Below are the code and all the weights of a small trained network. Each question names an input and a class and asks about switching units off, where a switched-off unit gives its printed mean instead of its output.

import numpy as np


def w(rows, s, z=0):
    codes = np.array(rows[::2]) - 128.0
    scale = np.full(codes.shape[1], s)
    scale[-1] = z or s
    return codes * scale


def f(y):
    return np.maximum(y, 0)


def log_softmax(a):
    a = a - a.max(-1, keepdims=True)
    return a - np.log(np.exp(a).sum(-1, keepdims=True))


def net(x, mask):
    res = np.array(x, float).reshape(1, 5) / 4 @ E
    y = f(res @ A[0][:, :-1].T + A[0][:, -1])
    res = res + np.where(mask, y, B[0][:, -1]) @ B[0][:, :-1]
    return log_softmax(res[-1] @ U[:, :-1].T + U[:, -1])


A, B = {}, {}
E = w([
[254,134,107,81],'x0',
[170,14,12,126],'x1',
[113,82,40,243],'x2',
[170,91,246,136],'x3',
[43,64,123,32],'x4',
],0.008)
A[0] = w([
[24,109,84,115,254],'neuron 0',
[244,95,119,33,179],'neuron 1',
[45,85,167,103,164],'neuron 2',
[204,84,147,172,226],'neuron 3',
[21,116,167,82,174],'neuron 4',
[94,208,160,143,180],'neuron 5',
],0.011,0.0039)
B[0] = w([
[60,1,102,143,248],'neuron 0',
[181,214,66,38,254],'neuron 1',
[121,68,152,67,212],'neuron 2',
[218,120,121,193,218],'neuron 3',
[66,65,191,37,232],'neuron 4',
[55,205,211,139,211],'neuron 5',
],0.011,0.0092)
U = w([
[203,189,98,42,88],'0',
[75,94,41,182,151],'1',
[59,228,252,127,159],'2',
[197,129,166,196,74],'3',
[98,107,181,85,252],'4',
[62,66,182,56,56],'5',
],0.012,0.0028)

Each question gives the input, the list of numbers given to net, and the class t.
The units are the neurons (one row each of A and B). Each row of codes is followed by its name. A weight is (code - 128) times the scale printed after its matrix; where a second scale follows, it is the last column's (A, B and U).
mask holds one flag per neuron, in row order. A switched-off neuron (its flag False) gives its mean, the last column of its row in B, instead of its output. The means were averaged over made-up inputs and are rounded, as every weight is.
A unit's drop is (log p(t) with every unit on - log p(t) with that unit switched off) / (log p(t) with every unit on - log p(t) with every unit switched off).
The circuit of an input: a set's keep is (log p(t) with only the set's units on - log p(t) with every unit switched off) / (log p(t) with every unit on - log p(t) with every unit switched off). Starting from all 6 units, units are removed one at a time, each time the one whose removal leaves the highest keep (on an exact tie, the one counted first), for as long as the keep stays at least 0.8.
units of the circuit, in order: the units of the circuit, biggest drop first
unit that matters most: the unit with the biggest drop
k most important neurons: the k neurons with the biggest drops, biggest first
drop of u: that unit's drop, to one decimal
input [6,-4,4,0,-3], class 3: units of the circuit, in order : (neuron 3; neuron 4)
input [7,-3,1,8,1], class 0: unit that matters most : neuron 1
input [2,4,8,-2,-5], class 3: units of the circuit, in order : (neuron 3; neuron 0)
input [-6,3,-2,-2,-8], class 3: 4 most important neurons : (neuron 4; neuron 0; neuron 1; neuron 2)
input [-5,3,-4,5,-6], class 3: 3 most important neurons : (neuron 4; neuron 3; neuron 1)
input [4,-2,1,6,0], class 0: units of the circuit, in order : (neuron 1; neuron 0)
input [4,4,4,-2,0], class 0: units of the circuit, in order : (neuron 0; neuron 1)
input [8,-7,0,-8,6], class 2: units of the circuit, in order : (neuron 5; neuron 2)
input [2,-6,3,5,3], class 2: 2 most important neurons : (neuron 0; neuron 5)
input [6,4,1,-7,7], class 0: 2 most important neurons : (neuron 1; neuron 4)
input [-3,6,8,4,-5], class 3: 2 most important neurons : (neuron 3; neuron 0)
input [2,-6,7,-7,-8], class 2: 2 most important neurons : (neuron 5; neuron 0)
input [6,1,5,2,-1], class 0: 2 most important neurons : (neuron 1; neuron 0)
input [4,-7,8,-8,-8], class 2: units of the circuit, in order : (neuron 5)
input [-2,5,-2,6,-6], class 3: drop of neuron 3 : 0.3
input [-4,-8,7,7,3], class 5: drop of neuron 1 : 0.1
input [7,4,8,8,3], class 0: drop of neuron 1 : 1.1
input [8,0,-1,-6,8], class 0: drop of neuron 1 : 1.1
